Below is a small trained network, with its code and all its weights. Each question gives an input and a target symbol and asks what happens when units are switched off, that is, made to give their printed mean instead of their output.

import numpy as np


def w(rows, s, z=0):
    codes = np.array(rows[::2]) - 128.0
    scale = np.full(codes.shape[1], s)
    scale[-1] = z or s
    return codes * scale


def f(y):
    return np.maximum(y, 0)


def softmax(a):
    e = np.exp(a - a.max(-1, keepdims=True))
    return e / e.sum(-1, keepdims=True)


def log_softmax(a):
    a = a - a.max(-1, keepdims=True)
    return a - np.log(np.exp(a).sum(-1, keepdims=True))


def net(x, mask):
    ids = ['ΓΘΛΞΠΣΨαβεζημτ'.index(c) for c in x.split()]
    T = len(ids)
    res = E[ids] + P[:T]
    u = 0
    for l in range(2):
        r = res
        for j in range(3):
            rows = slice(2 * j, 2 * j + 2)
            q, k, v = (r @ M[l][rows].T for M in (Q, K, V))
            z = softmax(np.where(np.tri(T) > 0, q @ k.T / 2**0.5, -1e9)) @ v
            o = O[l][rows]
            res = res + np.where(mask[u + j], z, o[:, -1]) @ o[:, :-1]
        u += 3
        y = f(res @ A[l][:, :-1].T + A[l][:, -1])
        res = res + np.where(mask[u : u + 12], y, B[l][:, -1]) @ B[l][:, :-1]
        u += 12
    return log_softmax(res[-1] @ U[:, :-1].T + U[:, -1])


Q, K, V, O, A, B = {}, {}, {}, {}, {}, {}
E = w([
[121,184,136,135,136],'Γ',
[157,142,167,171,114],'Θ',
[130,171,145,147,127],'Λ',
[90,220,122,148,171],'Ξ',
[150,147,158,148,106],'Π',
[59,10,201,90,246],'Σ',
[161,137,162,148,97],'Ψ',
[152,152,146,122,108],'α',
[121,184,126,110,133],'β',
[186,111,167,125,72],'ε',
[133,172,137,122,126],'ζ',
[127,177,140,143,133],'η',
[114,189,145,173,146],'μ',
[171,131,146,95,90],'τ',
],0.013)
P = w([
[149,170,127,140,102],'0',
[155,172,139,10,116],'1',
[205,150,152,169,183],'2',
[123,157,155,64,108],'3',
[174,133,181,179,168],'4',
[99,151,169,80,114],'5',
[147,136,187,186,152],'6',
[90,127,187,95,118],'7',
[117,152,191,203,152],'8',
[62,118,201,109,101],'9',
[93,139,203,220,153],'10',
[36,108,217,131,82],'11',
[73,153,204,231,113],'12',
],0.012)
Q[0] = w([
[140,70,6,180,179],'0.h1',
[83,101,31,100,47],'0.h1',
[122,119,117,138,155],'0.h2',
[75,178,180,14,143],'0.h2',
[133,87,1,101,126],'0.h3',
[156,152,176,177,95],'0.h3',
],0.0072)
K[0] = w([
[229,195,128,1,126],'0.h1',
[243,119,55,143,207],'0.h1',
[181,104,162,151,124],'0.h2',
[55,58,144,39,165],'0.h2',
[224,253,52,147,25],'0.h3',
[171,88,147,85,168],'0.h3',
],0.0068)
V[0] = w([
[159,80,121,53,105],'0.h1',
[148,84,83,5,75],'0.h1',
[122,55,156,118,168],'0.h2',
[163,146,115,130,72],'0.h2',
[79,75,125,77,143],'0.h3',
[67,60,181,118,189],'0.h3',
],0.011)
O[0] = w([
[78,155,140,153,42,60],'0.h1',
[29,170,159,139,72,2],'0.h1',
[137,126,62,170,87,85],'0.h2',
[91,152,165,122,174,147],'0.h2',
[77,117,85,108,116,110],'0.h3',
[122,91,2,83,82,193],'0.h3',
],0.0091,0.0061)
A[0] = w([
[61,149,166,143,158,217],'0.n1',
[152,105,159,254,117,67],'0.n2',
[220,153,101,119,134,140],'0.n3',
[126,118,112,55,95,255],'0.n4',
[97,141,231,195,109,219],'0.n5',
[107,155,197,67,136,249],'0.n6',
[191,132,183,183,133,139],'0.n7',
[197,138,161,107,167,133],'0.n8',
[107,81,155,129,124,213],'0.n9',
[192,159,156,134,172,151],'0.n10',
[174,118,90,84,176,195],'0.n11',
[133,64,135,136,126,194],'0.n12',
],0.0095,0.0055)
B[0] = w([
[113,255,142,125,152,181],'0.n1',
[116,101,112,194,55,169],'0.n2',
[115,37,128,130,143,193],'0.n3',
[186,125,85,153,165,192],'0.n4',
[117,191,187,137,72,244],'0.n5',
[161,152,199,84,144,235],'0.n6',
[93,57,170,164,90,244],'0.n7',
[136,44,167,163,159,241],'0.n8',
[206,200,118,146,115,161],'0.n9',
[92,39,189,160,157,252],'0.n10',
[184,67,115,108,161,211],'0.n11',
[188,153,97,113,105,168],'0.n12',
],0.0088,0.012)
Q[1] = w([
[92,99,151,220,97],'1.h1',
[81,153,254,194,192],'1.h1',
[149,129,249,233,176],'1.h2',
[180,137,169,63,144],'1.h2',
[159,93,137,184,124],'1.h3',
[203,79,164,141,207],'1.h3',
],0.0068)
K[1] = w([
[140,163,25,116,153],'1.h1',
[143,120,43,137,85],'1.h1',
[138,133,2,146,108],'1.h2',
[33,95,110,193,92],'1.h2',
[126,158,33,112,114],'1.h3',
[161,137,69,184,128],'1.h3',
],0.0083)
V[1] = w([
[194,51,110,178,121],'1.h1',
[143,101,94,141,244],'1.h1',
[63,135,140,156,234],'1.h2',
[100,71,123,255,56],'1.h2',
[101,181,151,181,126],'1.h3',
[167,129,127,76,112],'1.h3',
],0.0089)
O[1] = w([
[107,203,131,154,214,204],'1.h1',
[179,168,185,41,191,130],'1.h1',
[174,65,181,117,209,200],'1.h2',
[1,128,93,162,240,253],'1.h2',
[134,63,75,75,156,124],'1.h3',
[106,195,136,110,130,121],'1.h3',
],0.0071,0.019)
A[1] = w([
[99,92,162,94,169,2],'1.n1',
[53,173,178,144,124,160],'1.n2',
[214,126,57,127,167,211],'1.n3',
[61,138,26,129,192,220],'1.n4',
[159,254,129,18,148,53],'1.n5',
[70,72,79,100,158,107],'1.n6',
[124,51,177,102,154,52],'1.n7',
[164,16,204,158,73,145],'1.n8',
[154,214,225,150,99,208],'1.n9',
[20,153,190,166,128,101],'1.n10',
[197,183,189,152,231,190],'1.n11',
[100,74,125,198,96,134],'1.n12',
],0.007,0.0059)
B[1] = w([
[113,79,62,162,137,176],'1.n1',
[72,189,140,139,125,166],'1.n2',
[97,109,198,134,92,156],'1.n3',
[152,152,191,147,110,167],'1.n4',
[113,113,17,110,158,136],'1.n5',
[155,136,133,189,127,148],'1.n6',
[152,62,93,148,117,197],'1.n7',
[155,120,116,33,166,203],'1.n8',
[106,224,176,75,1,169],'1.n9',
[60,151,123,131,154,188],'1.n10',
[129,149,94,96,62,254],'1.n11',
[111,155,84,87,161,163],'1.n12',
],0.0097,0.036)
U = w([
[165,65,204,130,94,228],'Γ',
[78,91,116,217,225,43],'Θ',
[78,56,66,87,99,125],'Λ',
[254,32,142,116,147,52],'Ξ',
[86,170,113,100,236,78],'Π',
[87,123,40,190,106,128],'Σ',
[49,122,161,167,165,190],'Ψ',
[128,157,250,132,105,173],'α',
[238,169,251,121,81,99],'β',
[41,234,183,172,106,136],'ε',
[173,144,249,115,110,247],'ζ',
[133,130,86,41,179,179],'η',
[158,11,61,174,223,2],'μ',
[142,249,150,120,6,101],'τ',
],0.0055,0.0033)

Each question gives the input, a string of symbols that net reads in full, and the target symbol t.
The units are the heads (2 rows each of Q, K, V and O) and the neurons (one row each of A and B). Each row of codes is followed by its name. A weight is (code - 128) times the scale printed after its matrix; where a second scale follows, it is the last column's (O, A, B and U).
mask holds one flag per unit, layer by layer, with each layer's heads first. A switched-off unit (its flag False) gives its mean, the last column of its rows in O or B, instead of its output. The means were averaged over made-up inputs and are rounded, as every weight is.
A unit's drop is (log p(t) with every unit on - log p(t) with that unit switched off) / (log p(t) with every unit on - log p(t) with every unit switched off).
The circuit of an input: a set's keep is (log p(t) with only the set's units on - log p(t) with every unit switched off) / (log p(t) with every unit on - log p(t) with every unit switched off). Starting from the 12 units with the biggest drops (on a tie, the unit counted first), units are removed one at a time, each time the one whose removal leaves the highest keep (on an exact tie, the one counted first), for as long as the keep stays at least 0.8.
circuit, biggest first: the units of the circuit, biggest drop first
most important unit: the unit with the biggest drop
k most important neurons: the k neurons with the biggest drops, biggest first
k most important neurons of layer l: the k neurons of layer l with the biggest drops, biggest first
which heads matter: for each layer, one digit per head in row order, 1 if its drop is at least 0.15 and else 0, layers parted by /
input τ β Π ε α Ψ Σ α, target Λ: circuit, biggest first => 0.h3
input Ψ β Σ ζ τ ε μ η Ξ ε Ψ, target Θ: 3 most important neurons of layer 0 => 0.n7; 0.n5; 0.n10
input ε Λ Ψ μ ζ, target μ: 2 most important neurons of layer 0 => 0.n10; 0.n6
input Ξ β τ ε ζ, target ε: 2 most important neurons => 0.n6; 0.n8
input ζ Θ β ε τ μ Ξ α μ ε Ξ, target ε: which heads matter => 001 / 100
input η Λ Ξ η ε μ Θ Ξ α, target Ξ: which heads matter => 000 / 110
input Θ Λ Ξ Θ Σ Θ, target ε: which heads matter => 001 / 111
input Ξ ε ε η μ ε μ Θ μ, target Θ: 2 most important neurons => 0.n6; 0.n2
input ε Γ ζ μ ε Π, target ε: 3 most important neurons => 0.n6; 0.n2; 0.n1
input Π ζ ε α, target ε: which heads matter => 101 / 010
input Θ ε ζ Ψ Ξ ε τ η μ Ψ β τ β, target τ: which heads matter => 000 / 110
input ε ζ ε ε η Ψ ε Ψ β ε τ Ψ, target τ: circuit, biggest first => 1.h2; 0.n10
input Ψ Ψ Σ Ξ Ψ Ξ α, target Θ: which heads matter => 101 / 110
input β ζ ε ε Σ τ Θ ζ τ, target Ξ: which heads matter => 111 / 110
input Ξ η Ψ η β Σ Ξ, target η: most important unit => 0.h3
input Σ ε Ξ α ε, target τ: which heads matter => 000 / 011
input Ξ τ Σ η Ξ μ Π β ζ, target η: 3 most important neurons of layer 0 => 0.n8; 0.n10; 0.n7
input Ξ Ξ Γ Π Σ ε ζ, target η: which heads matter => 111 / 111
input Ψ β β Ψ Ψ, target Ψ: 2 most important neurons => 0.n6; 0.n2
input Ξ β Ξ μ Γ Σ ε Ξ, target η: circuit, biggest first => 1.h1; 0.h3; 0.n10
input Λ μ Θ τ ε Ξ Ψ Θ μ ε β, target ε: most important unit => 1.h1
input Γ ε τ Γ Θ τ, target Θ: 2 most important neurons of layer 0 => 0.n2; 0.n6
input μ Ψ Θ, target Ψ: which heads matter => 111 / 110
input τ μ η Θ τ Σ ζ Σ Λ Ξ, target Λ: which heads matter => 111 / 110
